Below is a small trained network, with its code and all its weights. Each question gives an input and a class and asks what happens when units are switched off, that is, made to give their printed mean instead of their output.

import numpy as np


def w(rows, s, z=0):
    codes = np.array(rows[::2]) - 128.0
    scale = np.full(codes.shape[1], s)
    scale[-1] = z or s
    return codes * scale


def f(y):
    return np.maximum(y, 0)


def log_softmax(a):
    a = a - a.max(-1, keepdims=True)
    return a - np.log(np.exp(a).sum(-1, keepdims=True))


def net(x, mask):
    res = np.array(x, float).reshape(1, 3) / 4 @ E
    y = f(res @ A[0][:, :-1].T + A[0][:, -1])
    res = res + np.where(mask, y, B[0][:, -1]) @ B[0][:, :-1]
    return log_softmax(res[-1] @ U[:, :-1].T + U[:, -1])


A, B = {}, {}
E = w([
[185,36,64,35],'x0',
[1,125,138,39],'x1',
[68,29,64,232],'x2',
],0.009)
A[0] = w([
[113,62,123,174,69],'n1',
[94,86,112,161,248],'n2',
[83,189,147,188,61],'n3',
[69,196,164,177,130],'n4',
[74,95,69,173,67],'n5',
[172,161,185,46,63],'n6',
[158,5,88,43,63],'n7',
[102,199,182,195,97],'n8',
[64,117,147,96,66],'n9',
[59,62,92,159,102],'n10',
[245,133,107,183,51],'n11',
[186,93,169,186,87],'n12',
[42,123,131,77,85],'n13',
[130,181,173,56,211],'n14',
[151,117,58,81,83],'n15',
[59,100,148,75,126],'n16',
[157,184,202,65,51],'n17',
[182,70,98,66,116],'n18',
[163,177,156,75,52],'n19',
],0.013,0.011)
B[0] = w([
[65,206,144,196,169],'n1',
[207,179,76,128,248],'n2',
[55,80,98,98,170],'n3',
[80,79,97,40,201],'n4',
[101,189,115,196,179],'n5',
[87,177,113,218,197],'n6',
[48,102,117,120,225],'n7',
[55,46,99,77,195],'n8',
[138,98,204,143,157],'n9',
[140,194,88,229,200],'n10',
[135,89,254,149,209],'n11',
[171,102,207,140,179],'n12',
[191,96,250,167,183],'n13',
[175,194,79,133,252],'n14',
[27,72,130,114,169],'n15',
[218,70,233,124,193],'n16',
[82,197,134,162,189],'n17',
[42,90,94,72,213],'n18',
[79,174,136,225,170],'n19',
],0.0098,0.012)
U = w([
[87,228,80,213,74],'0',
[12,49,71,79,83],'1',
[174,88,250,154,110],'2',
[227,158,11,97,248],'3',
],0.013,0.014)

Each question gives the input, the list of numbers given to net, and the class t.
The units are the neurons (one row each of A and B). Each row of codes is followed by its name. A weight is (code - 128) times the scale printed after its matrix; where a second scale follows, it is the last column's (A, B and U).
mask holds one flag per neuron, in row order. A switched-off neuron (its flag False) gives its mean, the last column of its row in B, instead of its output. The means were averaged over made-up inputs and are rounded, as every weight is.
A unit's drop is (log p(t) with every unit on - log p(t) with that unit switched off) / (log p(t) with every unit on - log p(t) with every unit switched off).
The circuit of an input: a set's keep is (log p(t) with only the set's units on - log p(t) with every unit switched off) / (log p(t) with every unit on - log p(t) with every unit switched off). Starting from the 12 units with the biggest drops (on a tie, the unit counted first), units are removed one at a time, each time the one whose removal leaves the highest keep (on an exact tie, the one counted first), for as long as the keep stays at least 0.8.
units of the circuit, in order: the units of the circuit, biggest drop first
most important unit: the unit with the biggest drop
k most important neurons: the k neurons with the biggest drops, biggest first
drop of u: that unit's drop, to one decimal
input [-5,8,4], class 2: most important unit : n13
input [0,-3,0], class 3: 3 most important neurons : n13, n16, n9
input [8,6,8], class 0: 3 most important neurons : n10, n5, n2
input [4,8,-5], class 2: 2 most important neurons : n16, n13
input [7,-3,-6], class 1: 2 most important neurons : n18, n15
input [5,6,1], class 2: 2 most important neurons : n16, n13
input [-8,1,-6], class 1: 2 most important neurons : n8, n4
input [-3,5,1], class 2: 2 most important neurons : n13, n16
input [7,1,-7], class 0: 3 most important neurons : n6, n14, n19
input [5,-5,2], class 1: 2 most important neurons : n18, n16
input [3,-5,0], class 2: 2 most important neurons : n11, n14
input [4,4,5], class 0: drop of n10 : 0.5
input [5,-8,-8], class 0: drop of n17 : 0.3
input [7,-8,-5], class 2: units of the circuit, in order : n11
input [-3,-8,-5], class 2: drop of n11 : 0.4
